Below are the code and all the weights of a small trained network. Each question names an input and a class and asks about switching units off, where a switched-off unit gives its printed mean instead of its output.

import numpy as np


def w(rows, s, z=0):
    codes = np.array(rows[::2]) - 128.0
    scale = np.full(codes.shape[1], s)
    scale[-1] = z or s
    return codes * scale


def norm(h):
    return h / np.sqrt((h * h).mean(-1, keepdims=True) + 1e-5)


def f(y):
    return np.maximum(y, 0)


def log_softmax(a):
    a = a - a.max(-1, keepdims=True)
    return a - np.log(np.exp(a).sum(-1, keepdims=True))


def net(x, mask):
    res = np.array(x, float).reshape(1, 5) / 4 @ E
    u = 0
    for l in range(3):
        y = f(norm(res) @ A[l][:, :-1].T + A[l][:, -1])
        res = res + np.where(mask[u : u + 7], y, B[l][:, -1]) @ B[l][:, :-1]
        u += 7
    return log_softmax(norm(res)[-1] @ U[:, :-1].T + U[:, -1])


A, B = {}, {}
E = w([
[62,56,148,222,140],'x0',
[1,117,78,118,162],'x1',
[121,114,153,122,93],'x2',
[114,239,144,251,80],'x3',
[99,102,142,122,64],'x4',
],0.0066)
A[0] = w([
[152,216,152,129,98,249],'L0N0',
[165,43,173,215,126,45],'L0N1',
[208,47,46,24,120,89],'L0N2',
[187,118,32,155,162,180],'L0N3',
[73,218,187,163,127,45],'L0N4',
[4,255,188,9,152,99],'L0N5',
[152,104,100,54,141,132],'L0N6',
],0.0067,0.0019)
B[0] = w([
[75,200,86,128,64,242],'L0N0',
[145,42,24,78,161,189],'L0N1',
[223,42,193,139,89,252],'L0N2',
[129,107,149,121,95,185],'L0N3',
[135,1,51,179,47,201],'L0N4',
[227,9,73,194,194,221],'L0N5',
[170,129,164,139,146,204],'L0N6',
],0.0073,0.0045)
A[1] = w([
[144,95,97,70,165,3],'L1N0',
[104,77,142,64,161,147],'L1N1',
[109,114,13,180,118,161],'L1N2',
[92,86,138,140,198,91],'L1N3',
[15,131,255,10,179,149],'L1N4',
[237,47,152,40,165,133],'L1N5',
[121,125,31,218,203,131],'L1N6',
],0.0066,0.0019)
B[1] = w([
[168,121,178,183,218,155],'L1N0',
[74,247,171,127,187,172],'L1N1',
[123,74,131,22,2,216],'L1N2',
[61,163,194,12,90,159],'L1N3',
[65,247,135,76,138,138],'L1N4',
[43,62,143,238,112,254],'L1N5',
[198,74,168,111,110,206],'L1N6',
],0.0061,0.0071)
A[2] = w([
[176,3,51,136,64,252],'L2N0',
[17,143,120,181,150,107],'L2N1',
[133,251,73,65,29,214],'L2N2',
[55,70,100,204,44,180],'L2N3',
[190,117,118,58,67,183],'L2N4',
[202,103,126,61,140,202],'L2N5',
[32,65,160,84,205,252],'L2N6',
],0.0071,0.002)
B[2] = w([
[179,93,82,187,160,250],'L2N0',
[78,189,166,59,179,140],'L2N1',
[35,195,175,63,144,172],'L2N2',
[127,106,110,123,217,203],'L2N3',
[122,181,110,105,2,170],'L2N4',
[111,162,53,207,98,159],'L2N5',
[92,196,188,38,156,182],'L2N6',
],0.0093,0.012)
U = w([
[243,114,57,189,64,99],'0',
[141,67,79,173,248,54],'1',
[87,232,152,50,123,254],'2',
],0.013,0.0014)

Each question gives the input, the list of numbers given to net, and the class t.
The units are the neurons (one row each of A and B). Each row of codes is followed by its name. A weight is (code - 128) times the scale printed after its matrix; where a second scale follows, it is the last column's (A, B and U).
mask holds one flag per neuron, layer by layer. A switched-off neuron (its flag False) gives its mean, the last column of its row in B, instead of its output. The means were averaged over made-up inputs and are rounded, as every weight is.
A unit's drop is (log p(t) with every unit on - log p(t) with that unit switched off) / (log p(t) with every unit on - log p(t) with every unit switched off).
The circuit of an input: a set's keep is (log p(t) with only the set's units on - log p(t) with every unit switched off) / (log p(t) with every unit on - log p(t) with every unit switched off). Starting from the 12 units with the biggest drops (on a tie, the unit counted first), units are removed one at a time, each time the one whose removal leaves the highest keep (on an exact tie, the one counted first), for as long as the keep stays at least 0.8.
circuit, biggest first: the units of the circuit, biggest drop first
most important unit: the unit with the biggest drop
k most important neurons: the k neurons with the biggest drops, biggest first
top k neurons in layer l: the k neurons of layer l with the biggest drops, biggest first
drop of u: that unit's drop, to one decimal
input [5,1,1,-6,-5], class 2: most important unit => L0N5
input [-7,8,1,1,6], class 0: circuit, biggest first => [L0N5, L1N2, L2N4]
input [-5,8,8,6,1], class 0: circuit, biggest first => [L0N5, L1N2]
input [-8,-1,7,4,3], class 2: 3 most important neurons => [L2N2, L0N0, L0N2]
input [-2,5,-6,4,3], class 0: 4 most important neurons => [L1N2, L1N5, L1N6, L2N4]
input [1,6,-6,-5,-6], class 2: 2 most important neurons => [L2N6, L0N4]
input [-1,7,-3,1,-5], class 0: 3 most important neurons => [L0N5, L1N6, L1N5]
input [5,-8,2,-4,3], class 1: 2 most important neurons => [L1N5, L1N2]
input [-2,7,-2,1,2], class 0: top 3 neurons in layer 0 => [L0N5, L0N2, L0N1]
input [4,2,7,3,8], class 1: 4 most important neurons => [L2N3, L0N5, L0N2, L1N6]
input [-3,2,7,-1,3], class 1: top 2 neurons in layer 1 => [L1N5, L1N2]
input [-3,-3,6,8,-1], class 2: drop of L2N2 => 0.4
input [-8,5,7,2,-2], class 0: drop of L0N5 => 2.5
input [-3,7,1,5,-2], class 0: most important neuron => [L1N2]
input [-7,8,-6,1,2], class 0: drop of L0N5 => 2.1
input [3,7,2,-3,3], class 2: drop of L2N5 => 0.0
